Here is a tiny trained network, its code and every weight. The questions are about switching its units off for an input and a class, where a switched-off unit gives its printed mean instead of its output.

import numpy as np


def w(rows, s, z=0):
    codes = np.array(rows[::2]) - 128.0
    scale = np.full(codes.shape[1], s)
    scale[-1] = z or s
    return codes * scale


def f(y):
    return y / 2 * (1 + np.tanh(0.7978845608 * (y + 0.044715 * y**3)))


def log_softmax(a):
    a = a - a.max(-1, keepdims=True)
    return a - np.log(np.exp(a).sum(-1, keepdims=True))


def net(x, mask):
    res = np.array(x, float).reshape(1, 7) / 4 @ E
    y = f(res @ A[0][:, :-1].T + A[0][:, -1])
    res = res + np.where(mask, y, B[0][:, -1]) @ B[0][:, :-1]
    return log_softmax(res[-1] @ U[:, :-1].T + U[:, -1])


A, B = {}, {}
E = w([
[102,4,106,204],'x0',
[152,149,44,84],'x1',
[126,144,167,255],'x2',
[82,182,50,169],'x3',
[36,44,102,86],'x4',
[37,208,70,149],'x5',
[232,141,52,145],'x6',
],0.0079)
A[0] = w([
[162,92,133,201,116],'N0',
[110,158,120,201,126],'N1',
[179,99,127,76,122],'N2',
[104,104,123,185,169],'N3',
[219,95,95,64,185],'N4',
[118,87,123,143,66],'N5',
[85,129,206,99,72],'N6',
[137,104,145,164,39],'N7',
[103,127,105,109,79],'N8',
[176,140,129,58,254],'N9',
[139,164,162,108,151],'N10',
[95,146,177,145,49],'N11',
[160,75,239,127,156],'N12',
[101,154,110,138,66],'N13',
[180,99,112,214,220],'N14',
[243,184,126,150,134],'N15',
[162,100,195,112,156],'N16',
[74,105,146,70,145],'N17',
[111,90,126,151,148],'N18',
[63,193,128,50,67],'N19',
[136,73,252,137,130],'N20',
[178,125,131,139,132],'N21',
[69,35,97,124,190],'N22',
[112,81,120,105,36],'N23',
[80,76,113,140,182],'N24',
[102,102,119,101,34],'N25',
[80,168,32,122,92],'N26',
[81,173,155,148,50],'N27',
[121,190,102,196,17],'N28',
[149,196,108,97,54],'N29',
],0.014,0.0069)
B[0] = w([
[253,206,147,97,185],'N0',
[92,240,66,97,184],'N1',
[28,44,67,233,189],'N2',
[115,194,112,49,189],'N3',
[106,73,49,244,244],'N4',
[114,81,94,16,142],'N5',
[114,98,195,125,175],'N6',
[147,175,167,98,138],'N7',
[177,109,143,82,139],'N8',
[146,86,104,220,253],'N9',
[160,70,121,139,173],'N10',
[59,116,154,93,146],'N11',
[145,170,204,169,243],'N12',
[74,109,150,95,138],'N13',
[235,210,127,167,224],'N14',
[212,85,30,221,233],'N15',
[162,145,183,208,201],'N16',
[183,129,174,142,205],'N17',
[118,165,120,42,169],'N18',
[205,55,153,77,213],'N19',
[122,137,245,132,242],'N20',
[176,171,67,113,158],'N21',
[199,237,102,78,252],'N22',
[94,177,66,143,147],'N23',
[172,202,109,17,208],'N24',
[138,163,123,132,138],'N25',
[138,82,250,103,207],'N26',
[54,64,100,117,154],'N27',
[89,231,70,176,169],'N28',
[70,18,110,119,177],'N29',
],0.0069,0.011)
U = w([
[97,108,220,199,182],'0',
[173,143,17,204,185],'1',
[167,213,185,110,174],'2',
[32,182,88,90,133],'3',
[74,36,134,118,2],'4',
[1,215,82,183,28],'5',
],0.0086,0.006)

Each question gives the input, the list of numbers given to net, and the class t.
The units are the neurons (one row each of A and B). Each row of codes is followed by its name. A weight is (code - 128) times the scale printed after its matrix; where a second scale follows, it is the last column's (A, B and U).
mask holds one flag per neuron, in row order. A switched-off neuron (its flag False) gives its mean, the last column of its row in B, instead of its output. The means were averaged over made-up inputs and are rounded, as every weight is.
A unit's drop is (log p(t) with every unit on - log p(t) with that unit switched off) / (log p(t) with every unit on - log p(t) with every unit switched off).
The circuit of an input: a set's keep is (log p(t) with only the set's units on - log p(t) with every unit switched off) / (log p(t) with every unit on - log p(t) with every unit switched off). Starting from the 12 units with the biggest drops (on a tie, the unit counted first), units are removed one at a time, each time the one whose removal leaves the highest keep (on an exact tie, the one counted first), for as long as the keep stays at least 0.8.
units of the circuit, in order: the units of the circuit, biggest drop first
unit that matters most: the unit with the biggest drop
k most important neurons: the k neurons with the biggest drops, biggest first
drop when u is switched off: that unit's drop, to one decimal
input [5,-7,3,-4,-6,-8,-5], class 2: units of the circuit, in order : [N0]
input [-2,-4,1,2,-8,7,0], class 5: units of the circuit, in order : [N28, N1]
input [-1,0,0,-1,6,-8,1], class 0: 2 most important neurons : [N20, N15]
input [-7,-2,7,-8,-4,-4,2], class 0: units of the circuit, in order : [N22, N24]
input [2,4,3,1,6,3,8], class 2: units of the circuit, in order : [N26, N15]
input [-5,6,8,5,3,2,-4], class 5: units of the circuit, in order : [N28, N1]
input [-6,6,-8,4,1,-1,0], class 4: 2 most important neurons : [N26, N29]
input [-8,5,4,3,-3,5,-7], class 3: 2 most important neurons : [N28, N1]
input [-8,-7,-2,6,6,8,6], class 0: units of the circuit, in order : [N26, N22]
input [-7,-4,-7,-1,2,5,-6], class 0: 2 most important neurons : [N17, N6]
input [6,4,-8,-1,-6,7,-7], class 2: 2 most important neurons : [N4, N2]
input [-8,0,-3,-8,-8,-6,0], class 1: drop when N15 is switched off : 0.4
input [-8,0,-6,3,-3,4,3], class 4: drop when N19 is switched off : 0.2
input [0,1,-8,-4,8,1,-8], class 2: unit that matters most : N22
input [4,-2,5,-7,0,3,7], class 2: drop when N0 is switched off : 0.2
